In the rows, zero is written as 128.
Each row has a class, written after it.
[119  93 123 148 115 126 123  76 125  80 193 152 154 181 167  90 157 104
 126 131 120 148 131 177  76 140 135  77 129 180 114 129 153 132 207 172
 119 151 190  93 112 132]
U
[100 139 151 146 138 129 135  92 110 119 156 135 135 141 134 112 144 120
 140 108 132 148 123 159 115 131 107 111 153 112 126 106 149 100 171 142
 110 147 155 115 108 108]
D
[123  68  85 128 148 124 144  95 117 114 130 150  87 161 147 135 138 138
 116 147 100 141 117 136  82 108 130 113 127 138 166 129 130 154 122 129
 122 134 130 112 136 185]
A
[112 109 157 124 174  87 166 114 136 182  64 130  81  91  97 120 144 115
 142 168 134 138 151 137 182 107 104 168 133 127 100  92 108 144 125 113
 141 122 107 139  86 100]
Y
[144 151 136 151 106 138 112 143 139 115 137 133 159 137 140 114 117 117
 120 127 142 133 139 124 141 137 151 125 131 155  93 127 139 125 124 149
 129 125 140 135 128 108]
U
[111 183 127 137 129 140 125 160  81 147 118 104 121 111 123 160 129 166
 157  83 123 145  98 129 118  97  99 132 150   4 191 123 116 102 116  83
 109 146 107 109 193 186]
Z
[160 142 144 131 116 106 111 145 170 117 150 139 143 134 132  95 128 117
 122 149 123 128 141  97 112 142 135 112 125 151 146 140 104 142 138 131
 129 129 123 102 108 137]
H
[151 124 115 126 106 144 112 145 138 130  89 105 132 120 131 151 107 127
 107 133 137 116 122 100 138 114 159 152  88 138 166 146  99 139  85 110
 136 130  88 117 158 138]
X
[120 154 157 141 141 125 118 128 124 124 152 140 138 131 131 113 126 132
 138 115 135 127 135 120 128 136 112 117 160  90 136 121 136 104 134 125
 119 135 124 127 120 125]
S
[159  81 110 138 130 121 112 101 163  93 151 150 142 163 161 103 135 112
 100 177 108 142 134 124 100 134 170 115 110 222 137 140 112 160 141 153
 130 140 151  90 123 145]
X
[104 108 119 116 123 148 154 106 108 156  74 120  98 122 107 172 114 124
 122 132 150 111 133 113 158 121 135 167 123 140 101 116 141 116  88 123
 148 115  91 186 117  94]
X
[120 130 124 161 137 131 111 102 111 106 144 134 136 157 148 112 144 119
 132 114 127 157 125 161 112 119 118 116 133 129 135 114 149 126 145 144
 117 159 158  94 134 128]
V
[107 151 126 156 165 123 153 120  92 150 103 139 103 110 111 140 134 153
 155 113 116 164 116 144 135 106  85 127 174  78 110 102 144 112 111 119
 112 131 130 146 141 144]
H
[138 108 119 150 150  96 139 116 150 125 136 171 118 158 141 107 142 124
 128 172 101 165 137 143 107 118 131 108 137 175 112 126 133 164 137 146
 131 140 163 108 109 150]
R
[177 120 112 111  76 144  92 174 158 101 126  93 171 118 158 123 118 122
  86 131 138 108 122 120 121 127 181 134  58 159 178 165  80 155 111 115
 131 125 103  79 162 162]
A
[140 172 130 128 119 134 108 163 104 121 161 116 158  99 127 115 125 150
 139  93 128 121 115 142 111 128 110  86 135  60 152 146 116 108 147 112
 106 134 148 105 180 164]
G
[122 136 105 122  94 158 112 144 107 122 122 110 143 135 142 156 118 137
 125  87 135 113 115 130 110 115 140 128 108  85 158 151 130 113 105 112
 127 132 109 119 172 145]
R
[122 179 136 121 109 168 117 180 121 154 105 101 137 101 120 167 108 146
 130  92 146 107 117  83 151 123 137 166 142  50 141 131 120  89  73  95
 118 110  74 158 172 120]
R
[150 144 137 136 133 133 118 162 152 136 100 117 130 115 133 133 109 127
 114 135 125 141 129 102 148 117 151 158 121 122 146 128 101 131  81 113
 128 124 101 111 136 130]
D
[109 132 111 138 128 131 131 106  96 111 165 138 131 137 135 133 134 142
 141 105 121 134 113 162  95 131 112  96 144 113 119 128 161 110 160 144
 110 132 158 124 146 145]
F
[118 131 134 120 139 116 149 144 102 169  76 106 101  83  99 152 129 139
 135 120 135 126 120 144 150  98 102 147 110  76 159 123  99 137 107  86
 131 134 103 124 147 150]
G
[148 119 129 135 119 132 114 128 154 127 108 126 134 136 132 126 114 111
 108 155 133 123 136  98 145 128 162 146 108 174 132 133 110 138 102 131
 135 127 109 126 127 113]
X
[110 171 129 143 115 128 127 134  92 128 140 128 142 134 122 133 123 137
 152  97 136 146 115 149 128 123 111 109 146  88 112 114 163 104 142 138
 114 144 150 142 142 120]
Z
[101 136 155 129 138 139 153 113 120 171 103 129  89 116 108 142 129 120
 135 132 143 123 148  91 159 116 109 153 162  87 120  94 127 106 115 113
 127 110  98 178 100  93]
U
[112 181 143 140 139 117 145 147  91 151 118 121 122  99 105 149 124 154
 154  94 138 138 114 148 139 107  99 125 145  55 130 112 147 105 129 112
 113 132 127 139 150 137]
F
[144 143 138 120 124 126 122 152 146 131 136 122 145 106 125 113 123 125
 124 136 134 116 136 114 143 141 143 127 131 132 102 131 120 119 127 128
 125 109 125 135 127 113]
Y
[130 125 120 118 137 129 157 121 124 141 120 129 124 100 111 139 132 138
 123 141 128 135 124 135 148 132 125 128 142 157  98 120 131 125 133 124
 128 111 148 160 134 123]
V
[ 95 148 152 134 115 148 130 117 119 153 118 126 123 138 117 144 125 116
 135 105 150 115 136 104 150 130 126 154 152  91 114 107 150  92 115 125
 124 123 100 165 110  76]
R
[137 141 115 135 136 119 139 146 124 138 114 134 133 104 122 126 133 146
 136 131 116 147 121 154 128 119 113 115 129 127 116 141 118 139 126 116
 124 123 152 119 156 155]
R
[129 141 117 138  96 163  95 137 128 116 138 117 139 149 148 166  98 132
 108 108 136 110 113  80 121 123 168 156 125 109 158 131 142 109  80 128
 121 125  82 131 154 129]
F
[138 116 142 128 138 108 131 127 142 141 126 135 124 117 119 110 134 117
 122 156 123 130 138 129 134 127 127 122 123 144 132 126 104 147 139 122
 130 131 136 111 115 135]
G
[136 127 101 105 100 144 138 156 113 147  72  96 116  92 112 169 109 141
 120 105 135 109 118 114 140 110 131 146  95 100 154 149 100 129  80  93
 139 112  80 141 165 149]
H
[128 125 139 130 151  95 135 132 140 142 113 134 115 122 122 108 138 121
 141 153 119 148 138 140 137 124 120 133 128 137 132 116 107 141 140 119
 131 136 138 110 118 136]
Z
[135 128 139 131 141 130 137 135 143 142 111 125 119 121 126 125 131 127
 114 150 129 136 134 109 151 122 140 148 138 134 130 110 111 129 113 120
 122 117 108 134 118 125]
A
[105 114 121 135  87 155 118  80 108  93 172 134 168 164 149 128 118 107
 123 104 140 111 127 135 119 156 143 104 145 150 107 131 171  94 162 163
 121 134 145 147 119  93]
S
[134 104 124 135 142 102 133 102 146 115 151 152 121 142 133  95 149 119
 132 153 108 141 136 141  93 139 112 100 136 166 130 133 117 146 162 139
 126 133 152 100 105 151]
H
[155 132 120 137 117 138 100 147 142 116 130 127 149 129 148 119 113 128
 109 135 123 130 130 106 134 121 161 127 120 137 123 135 118 134  98 132
 122 122 120 113 148 131]
Y
[160 128 122 114 126 122 122 163 144 132 111 119 130  97 129 129 112 140
 116 137 120 121 130 110 136 119 136 126 109 116 167 156  82 143 102  95
 133 117 108 108 159 169]
S
[111 150 148 156 146  96 138 108 100 129 130 136 138 121 120 104 141 126
 154 113 139 152 132 196 139 125 101 103 129 122  95 111 154 120 174 145
 121 149 171 111 121 116]
F
[124 155 164 130 110 134 109 112 142 118 171 131 151 145 126 100 134 105
 128 117 157 105 150 109 133 164 129 118 146 138 115 116 147  99 162 144
 128 128 136 138  92  74]
V
[116 161 174 134 166 106 156 127 126 176  96 129 100  89  85 120 136 131
 150 140 143 130 144 114 170 122  95 142 157  92 125  99 112 109 134 104
 122 121 114 154 107 102]
X
[155  89 121 127 126 111 110 121 168  97 157 152 137 157 159 103 128 117
 106 167 111 126 141 116  96 143 153 112 112 185 155 152 105 159 133 135
 142 133 129  91 117 162]
S
[108 100 126 110 119 137 125 113 122 128 152 128 112 145 134 137 135 117
 125 125 129 104 131 115  98 135 126 130 133 107 152 126 130 119 137 125
 127 132 111 129 115 132]
G
[100 111 141 149 180  82 171  82 109 156  99 152  74 133 106 116 161 122
 152 150 122 171 138 174 134  99  75 124 141 126 126  91 140 151 158 124
 135 154 156 118  91 129]
V
[126 135 153 122 107 146 102 127 138 135 148 124 131 137 128 118 121 103
 116 125 146 101 147  85 137 140 141 140 138 109 131 117 121 109 122 129
 127 124 104 135 106  90]
G
[114 103 129  99 112 123 151 112 132 150 116 127 100 123 110 142 129 115
 121 143 142 102 139 109 134 130 128 141 118 142 105 121 132 130 129 127
 144 107 104 165  91  97]
Y
[127 152 143 122 106 147 117 147 122 133 128 110 142 113 125 145 109 131
 122 102 145 107 124 101 142 129 134 137 128  82 154 135 122 101 108 107
 123 122  92 140 144 121]
S
[103 134 133 143 117 115 128  91 100 107 170 134 147 149 133 115 141 120
 145 100 133 129 120 180 101 137 114  86 127 123 124 127 162 108 193 151
 113 147 167 109 127 126]
F
[119 132 115 141 133 126 129 117 100 117 143 129 137 125 138 128 135 144
 138 110 117 138 110 158 104 118 115  97 133  99 138 131 142 121 143 128
 110 136 146 110 155 154]
Y
[127 173 131 153 116 126 122 152  93 117 127 112 153 125 132 120 128 140
 142  89 141 149 111 172 127 110 110 100 117  72 137 124 149 118 142 131
 110 151 143 107 157 145]
A
[172 138 127 134 129 123 124 155 155 126 108 124 158 101 127 112 118 128
 112 160 127 141 132 129 158 127 158 130 108 187 110 140  94 144 121 127
 129 122 142 118 150 132]
X
[141 133 132 131 128 128 127 157 130 163  71 109 114  95 111 151 113 129
 113 138 134 130 126 111 163  98 137 165 105 107 150 124  92 147  75  95
 133 129  90 121 146 138]
G
[121 124 125 138 120 143 129 119 132 138 108 129 114 140 127 152 115 123
 120 130 127 127 127  86 134 124 141 154 144 123 132 115 132 117  86 125
 127 121  86 150 120 116]
H
[135 127 144 125 138 113 121 120 155 121 167 146 133 140 137 102 139 126
 128 158 114 135 133 103 112 147 137 119 154 155 143 118 111 129 154 130
 118 128 141 115 114 136]
Z
[128 128 150 142 142 115 135 116 144 132 140 158 122 142 126 109 121 113
 128 154 127 144 144 110 148 132 128 128 159 151  85 107 146 124 129 149
 128 124 137 154  88  97]
S
[130 163 132 147 103 143  92 141 106 101 149 114 173 135 150 122 123 135
 130  82 144 123 118 145 113 128 137 113 120  90 134 135 148 107 129 136
 115 144 129 103 156 127]
Y
[148 146 114 103 109 132 136 175 126 127 126 102 144  90 120 133 121 147
 124 116 133 109 117 136 125 139 129 107 105 104 144 156 107 124 131 106
 123 107 120 128 166 163]
A
[141 111 113 106  75 154  98 133 140 108 143 108 150 139 146 131 113 110
 103 116 144  88 133 100 117 141 167 128  93 145 133 151 122 122 119 135
 136 115 102 124 132 107]
Y
[142 122  94 113  78 166 114 144 127 110 122 109 148 131 140 156  98 123
 102 107 133 113 116 116 124 133 165 130  96 148 126 155 128 121  95 133
 135 113 113 138 155 122]
D
[114 142 133 125 123 135 125 148  95 142 114 103 126 106 121 145 128 135
 138  94 139 122 117 144 127 110 111 134 119  56 155 125 122 115 121 105
 120 143 111 115 155 142]
G
[ 95 143 125 134 127 126 149 111  87 147 108 122 121 119 109 146 130 133
 150 107 135 140 117 156 144 121 106 125 141 100 114 111 148 106 140 123
 121 133 139 153 138 119]
Z
[126 147 136 136 134 124 121 134 116 123 132 115 136 122 130 120 138 129
 138 106 136 136 125 148 125 124 114 122 125  96 152 125 128 118 143 117
 121 145 137 103 146 135]
V
[150  72 115 132 113 110 118 102 165  98 146 158 132 172 156 102 124  95
 102 176 115 138 144 128 112 135 162 114 101 220 120 141 127 168 138 158
 144 139 145 105  91 129]
S
[139 138 146 152 127 123 112 116 140 119 130 133 149 140 132 104 126 111
 125 139 135 137 138 126 141 132 143 124 124 155 120 122 128 125 138 143
 122 140 139 116 120 104]
X
[143 156 143 125  97 153  92 153 142 114 159 117 161 125 138 122 110 123
 115 106 144 105 132  91 129 145 143 130 132 104 143 142 121 103 118 122
 120 121 105 125 139 115]
S
[138 179 146 126  87 164  96 145 132 112 162 115 178 130 130 125 111 122
 115  95 163  98 133  97 147 162 152 126 140 126 101 132 150  86 126 141
 125 116 123 157 137  78]
V
[129 115 141 122 117 124 113 112 159 127 145 140 127 152 131 104 129  97
 120 158 132 122 149  97 134 150 145 141 135 178 111 115 121 128 139 145
 135 122 127 134  88  90]
Z
[138 109 131 125 141  98 139 130 155 141 112 139 115 125 127 116 143 124
 126 158 113 134 137 134 117 120 127 126 110 149 161 140  92 159 134 108
 137 131 128  95 122 156]
R
[137 109 124 136 102 141 103 107 144  82 186 135 161 175 168  98 139 108
 106 135 126 128 128 131  93 149 160 100 124 170 135 131 140 125 166 162
 115 137 147 100 116 129]
A
[119 119 138 125 136 100 153 112 117 140 142 146 117 121 109 111 141 120
 140 143 128 134 135 158 122 130 102  98 136 135 100 118 139 136 171 139
 127 135 164 134 102 125]
G
[ 98 106 116 111 101 150 144  89 106 123 144 122 124 140 126 151 134 125
 127 103 137 110 119 126 103 140 122 122 138 125 125 126 149  99 147 134
 124 123 116 157 118 116]
H
[134  97 119 122  92 135 102 115 148 105 174 142 130 176 152 125 124 104
 105 144 127 110 135  95  84 139 157 122 118 153 149 134 135 142 132 147
 134 139 119 115 104 131]
G
[101 138 166 142 209  71 174 101 116 170 108 157  75  99  97 108 155 141
 165 153 112 153 142 150 147 110  72 126 176  88 132  92 112 127 156 106
 120 125 143 123 103 146]
F
[120 168 136 115 119 145 131 142 108 132 145 114 135 104 117 139 118 148
 138  86 133 114 119 120 120 135 110 107 148  65 151 136 128  89 131 110
 115 115 122 138 148 131]
D
[101 125 132 149 154 132 136  90 100 130 129 142 111 143 128 128 139 130
 144 124 127 144 127 139 121 119 106 125 159 112 120 105 152 110 138 140
 117 141 138 137 122 119]
X
[131 117 125 138 123 139 110 105 138 115 143 136 127 160 145 120 128 110
 114 134 129 130 140 109 125 130 146 129 135 148 138 120 136 124 124 140
 130 134 129 119 118 111]
V
[115  60 128 109 130 111 139  69 160 114 176 171  94 196 145 122 140 101
 112 175 113 115 144 108  84 143 153 120 132 198 119 123 146 142 161 158
 145 120 129 132  65 121]
F
[160 113 135 141 133 116 109 131 189 120 144 158 142 151 148  87 135 102
 110 181 112 138 155 101 125 143 158 129 131 201 105 133 107 158 130 149
 131 122 146 102 104 115]
R
[126 121 127 146 171  92 171 114 121 149  90 145 103 104 109 122 137 137
 139 153 105 175 123 177 143 107  99 114 131 146 113 118 119 150 135 121
 128 132 161 117 123 149]
D
[155 153 122 105 105 128 127 162 143 126 147 119 137 107 118 136 120 145
 119 126 132 109 122 101 115 139 130 111 118 123 158 152 112 131 130 108
 133 114 123 130 150 152]
V
[115 161 117 152 165 123 159 143  75 157  99 135 118  85 103 153 122 167
 150 114 113 165 103 164 149  96  93 112 166  66 103 111 145 118 107 113
 104 131 154 151 175 164]
G
[124 136 136 155 131 116 121 120 121 109 147 138 132 161 147 105 141 120
 132 125 126 152 128 152 107 119 120 105 128 114 140 114 148 132 150 147
 116 151 143 100 115 137]
A
[112 144 167 117 145 102 164 132 140 174 103 133 114  97  89 111 145 112
 146 142 144 124 156 136 171 140 106 139 148 125  77 109 121 113 153 119
 134 109 135 164  90  81]
R
[ 67 133 143 155 140 128 140  69  78 140 132 135 111 158 122 131 147 117
 161  99 134 147 127 164 127 118  93 122 163  87 116  83 175  90 162 143
 113 152 145 145 106  94]
Z
[152 126  90 148 108 148 101 133 127  89 153 138 149 164 163 140 107 140
 113 131 114 144 108 119  88 117 158 108 116 150 142 149 148 138 103 149
 123 144 138 109 164 164]
X
